cols: V Y M X
[108  54  53  64] = W
[143 125 142 117] = A
[139  99 137  96] = S
[127 126 127 126] = L
[139 117 137  96] = R
[112  66 111  75] = J
loc: [54] | W, 1
down: [96 75] | X

cols: B D U K
[ 80 135  94 103] -> Q
[179 106 142  69] -> E
[140 157 111 210] -> C
[120 112 134 141] -> F
[ 78 164 130 159] -> T
[101 164 130 159] -> G
[163  83 138 107] -> H
down: [142 111 134 130 130 138] | U
down: [106 157 112] | D

cols: funuf baner Bogub Vel vimes
[162 164 142 162 126] : kidut
[182 185 155 183 151] : guze
[152 150  52 147  49] : ver
[167 168 111 141  99] : femin
down: [185 150 168] | baner
down: [49 99] | vimes
loc: [142] | kidut, 2
loc: [150] | ver, 1
loc: [151] | guze, 4

cols: pubo vedir tati Bem tizu Zisu nunor
[139 117 141 123 128 124 120] -> zof
[139 119 112  91  99 100 117] -> kimus
[191 125 175 100 136 136 101] -> Tem
[134 140 119 110 122  66 124] -> lufog
down: [123  91] | Bem
loc: [123] | zof, 3

cols: dad bik Nolen Vako dalis Vus
[157 117 126 116  94 136] -> fiz
[161 121 116 135  97 121] -> bev
[117 134 120 190 129 116] -> Taba
[157 118 126 116  94 136] -> zigog
down: [157 161] | dad
loc: [97] | bev, 4
loc: [190] | Taba, 3

cols: kon tise nezab nare nup vidag
[131 142 133 133 130 126] = fogi
[139 199  86 156 147 137] = vurav
[159  95 153 156 160 101] = Mikin
[110 138 111 138 136  74] = debu
[ 94 140 133 115 107 119] = Zuke
[ 94 127 137 132  98 151] = kogop
down: [130 147 160] | nup
down: [ 86 153 111 133] | nezab
down: [199  95] | tise
loc: [131] | fogi, 0
down: [ 95 138 140 127] | tise

cols: puzim mezek lutoz burin Seg fupen
[151 114 154 164 123 113] : dod
[137 123 165 166 124 113] : Piz
[131 130 130 135 118 123] : Vav
[154 121 154 159 113 121] : mul
[160 110 188 187 123 102] : pid
[143 104 137 153 106 138] : boz
[138 130 128 145 119 126] : gesi
[144  96 146 159 109 123] : Komed
[136 119 136 151 113 131] : Fek
[158 123 165 176 125  99] : kip
loc: [187] | pid, 3
loc: [145] | gesi, 3
loc: [146] | Komed, 2

cols: lusi Vuge sasup nopa duron Posi tiz ral
[122 108  96  66  92 132 116 137] -> liso
[117  60 147  91 130 124 113 134] -> Fivub
[139 154 119  59 136 134 149 129] -> Deret
[135 118  79 199 167 127 144 126] -> romek
[128 139  89 149 124 116 130 126] -> Pak
[109 122 121 170 115 133 121 121] -> lagu
[112 113 108 144 108 128 119 134] -> nore
[113 101 176 136 136 131 107 129] -> lon
[138 155 186 109 125 124 115 123] -> Nabul
[153 107 145  97 101 127 131 133] -> nebed
[126 151 104 117 128 126 117 128] -> gaf
[136  95 143  93 130 128 129 128] -> kikug
down: [116 133] | Posi
loc: [186] | Nabul, 2
loc: [59] | Deret, 3
loc: [92] | liso, 4
down: [199 149 170 144 136 109  97 117] | nopa
down: [124 134 127 116 133 128 131 124 127 126 128] | Posi
down: [122 113 101 155 107 151  95] | Vuge

cols: pokob suvos toz vod zus nep
[103 131 111  58 162 144]  Gapo
[119 131 128 130 122 120]  tapet
[119 131 128 129 122 136]  Sabev
[119 131 119 130 157 145]  Visi
[119 131 128 149 105 136]  fidid
[119 131 128 110 145 136]  Gubap
loc: [110] | Gubap, 3
down: [144 120 136 145] | nep
which: [119 131 128 149 105 136] | fidid
loc: [120] | tapet, 5
loc: [157] | Visi, 4
loc: [144] | Gapo, 5

cols: Vip fefu vodab meru dava kames
[151 179 126  79 130  85]  N
[127 126 149  67 129 110]  Z
[123 178 164 135 122 105]  P
loc: [122] | P, 4
down: [151 127] | Vip
loc: [127] | Z, 0
loc: [151] | N, 0
loc: [85] | N, 5

cols: popa fufer Solob dimir
[102 153 151 103] -> lozu
[110 153 141 190] -> vofes
[154 153 141 127] -> fito
[110 153 141 129] -> buvo
loc: [154] | fito, 0
down: [190 127 129] | dimir
loc: [103] | lozu, 3
down: [154 110] | popa
down: [110 154 110] | popa
down: [141 141 141] | Solob
which: [110 153 141 129] | buvo

cols: lile tak Vode fube Roku muvan
[118 117 111 185 165 152] -> gife
[141 193 111 134 162 147] -> vamop
[141 197 111 164 165 152] -> Letov
[141 197 111 163 165 152] -> Vadu
[118 197 111 126 165 152] -> fud
which: [141 197 111 163 165 152] | Vadu
which: [118 197 111 126 165 152] | fud

cols: vuf fak moni dobi bop
[149 159 113 106 164] -> neb
[112  77 109  48 135] -> tuku
[145 137 199 169 177] -> naf
[108  45 165  99 118] -> solu
[104  55  92  84 106] -> nin
[112 144  87  61  73] -> Zeko
[149 159 113 210 164] -> Kiro
[146 185  77 186 139] -> borim
down: [159  77 137  45  55 144 159] | fak
down: [113 109 199 165  92  87] | moni
down: [144 159 185] | fak
down: [118 106] | bop
down: [135 177 118] | bop

cols: Rasif Lom biv kas kofup sas
[154 118 122 102 117 128]  nutu
[154 118 122 115 117 128]  ruv
[154 118 122 118 117  85]  Daz
which: [154 118 122 118 117  85] | Daz
loc: [85] | Daz, 5
which: [154 118 122 115 117 128] | ruv

cols: Pesul Botam bim Vite Tir valet moli
[114  94 115  71  91 137 109] -> gilir
[114  94 115  71  91  93 150] -> sepu
[151  92 115  71  91 137 150] -> tuduz
loc: [93] | sepu, 5
which: [151  92 115  71  91 137 150] | tuduz
which: [114  94 115  71  91 137 109] | gilir
down: [114 151] | Pesul
which: [114  94 115  71  91  93 150] | sepu

cols: zase Gid muzuk bobi Zatak
[138 166 114 165 175] : nubif
[167 139 102 117 191] : vov
[191 190  77 147 146] : fudep
[138 111 114 165 175] : Zepo
loc: [102] | vov, 2
down: [139 190 111] | Gid
loc: [190] | fudep, 1
down: [114 102  77] | muzuk
down: [117 147] | bobi
down: [117 147 165] | bobi
loc: [166] | nubif, 1

cols: pani lipev Gage kuv vure
[193 142 144 107 142] : Sose
[123 141 113 129 100] : vib
[132 189 146 106 107] : sapiz
[193 142 144 107 124] : dugap
loc: [189] | sapiz, 1
down: [123 132] | pani
loc: [123] | vib, 0
down: [193 123] | pani

cols: pudo netoz manur Mab Zose fegob vozan fuzi zitel pip
[124 179  77  67  78  66  98  92 141 177] : Rap
[124 179  68  71  78  66  98  92 141 193] : safa
[101  77  74 102  62  87 101 142 110 154] : baru
loc: [154] | baru, 9
loc: [102] | baru, 3
loc: [74] | baru, 2
down: [ 92 142] | fuzi
which: [101  77  74 102  62  87 101 142 110 154] | baru
loc: [68] | safa, 2

cols: pibi Dap kasar nofas zosu fodog mufab det
[ 64 185 186  63 143  92 109  87]  koli
[202 199 130 157 140 186 131  90]  gubig
[ 55 188 149 193 164 170  55 100]  Mozi
[124 141 134 112 180 142 163 161]  votod
[155 101 197  95 185 120 129  57]  toza
[ 62 108 197 152 154  57  86 111]  Fazo
loc: [63] | koli, 3
down: [ 90 100 161  57 111] | det
down: [197 197] | kasar
down: [185 199 188 141] | Dap
down: [ 64 202  55 124 155] | pibi
down: [140 164 180 185 154] | zosu

cols: Zage Gak Naz mavok mezo
[ 93 156 135 172 124]  Kib
[ 78 160 129 153 137]  zok
[191  60 106  68 136]  Kidob
[183  97 132 102 114]  Doki
[159 106 125 120 120]  zivip
[192  82 122  83 127]  Bulir
[119 156 152 166 103]  Nefud
[134 144 145 160 100]  lenag
[ 85 173 144 181 115]  bomu
[ 99 123 106 114 154]  Les
down: [137 136 114 120 127 103 100] | mezo
down: [160 181 114] | mavok
down: [153  68 102 120  83] | mavok

cols: lepet nef buvi mif rif Podep Keb musov geke
[148  90  94 118 122  74 200 116 110] : Sezed
[108 161  63  89 158 141 194  94 110] : legog
[148  90  94 118 122  74 200 149  62] : Daf
[ 76 161  83 132 162 122 152 137 120] : vugo
[101 109  96 111 211 124 139  95 124] : sotud
[ 76 161  88 132 162 122 152 137 123] : Nebo
[140 103  66 115 113 152 186 111 147] : vud
[101 109  96 111 211 124 139  95 111] : gab
[ 76 109  98 158 164  77 149  93  49] : mugu
loc: [63] | legog, 2
which: [ 76 109  98 158 164  77 149  93  49] | mugu
which: [ 76 161  88 132 162 122 152 137 123] | Nebo
down: [ 90 161  90 161 109 161] | nef
down: [113 211 164] | rif
down: [ 94 149 137] | musov

cols: riz gode galug Kivor kot
[172  81 164 135  72] = tolu
[173  90  74 123  84] = Vogo
[165 170 108  99 126] = narom
[176 154  59 189 107] = gop
[172  81 154 139 187] = Togop
[115 190 190  75  98] = neni
[135 168 192 111  84] = fanu
[103 145 195 103 174] = puf
[126 188  99 144 109] = tepa
[115 154 151 180 177] = Dubi
loc: [108] | narom, 2
down: [192 195] | galug
down: [ 84 174 109 177] | kot
loc: [145] | puf, 1

cols: Sek buvob sifu zatu
[122 139 114 101] -> rodi
[120 140 106 135] -> sima
[127 113 127 125] -> Gakam
[115  80  99 187] -> sis
[126 117 123 135] -> nos
[124 125 120 118] -> Riv
[124 149 120 119] -> Sulog
[151  89 183 138] -> Ded
[135 126 145 134] -> Ditud
[122  88 116 122] -> Gub
[116 101 100 130] -> kezum
[149 135 177 132] -> Pubu
down: [135 118 119] | zatu
loc: [119] | Sulog, 3
down: [151 135 122 116] | Sek
loc: [89] | Ded, 1

cols: Lupep Dabuz Mura kal vuk zeses natu
[102 149 128  76 186 112 111] -> nipur
[171 137 124  57 114 113 117] -> Satu
[105 105 181 170  90 146 115] -> feti
[125 127 102 123  69 182 147] -> palum
[144 122 118 191 175  97 141] -> pima
[140 114 112 184 181  97 140] -> relo
[171 135 115  62 103 116 112] -> zibar
[146 140  83  98  68 152 120] -> Kug
[100 148 125  78 189 112 132] -> seka
[107  96 163 152  81 174 138] -> pok
down: [112 120 132 138] | natu
down: [114 135 140] | Dabuz
down: [ 76  57 170 123 191 184  62] | kal
down: [182  97  97 116 152 112] | zeses
loc: [163] | pok, 2

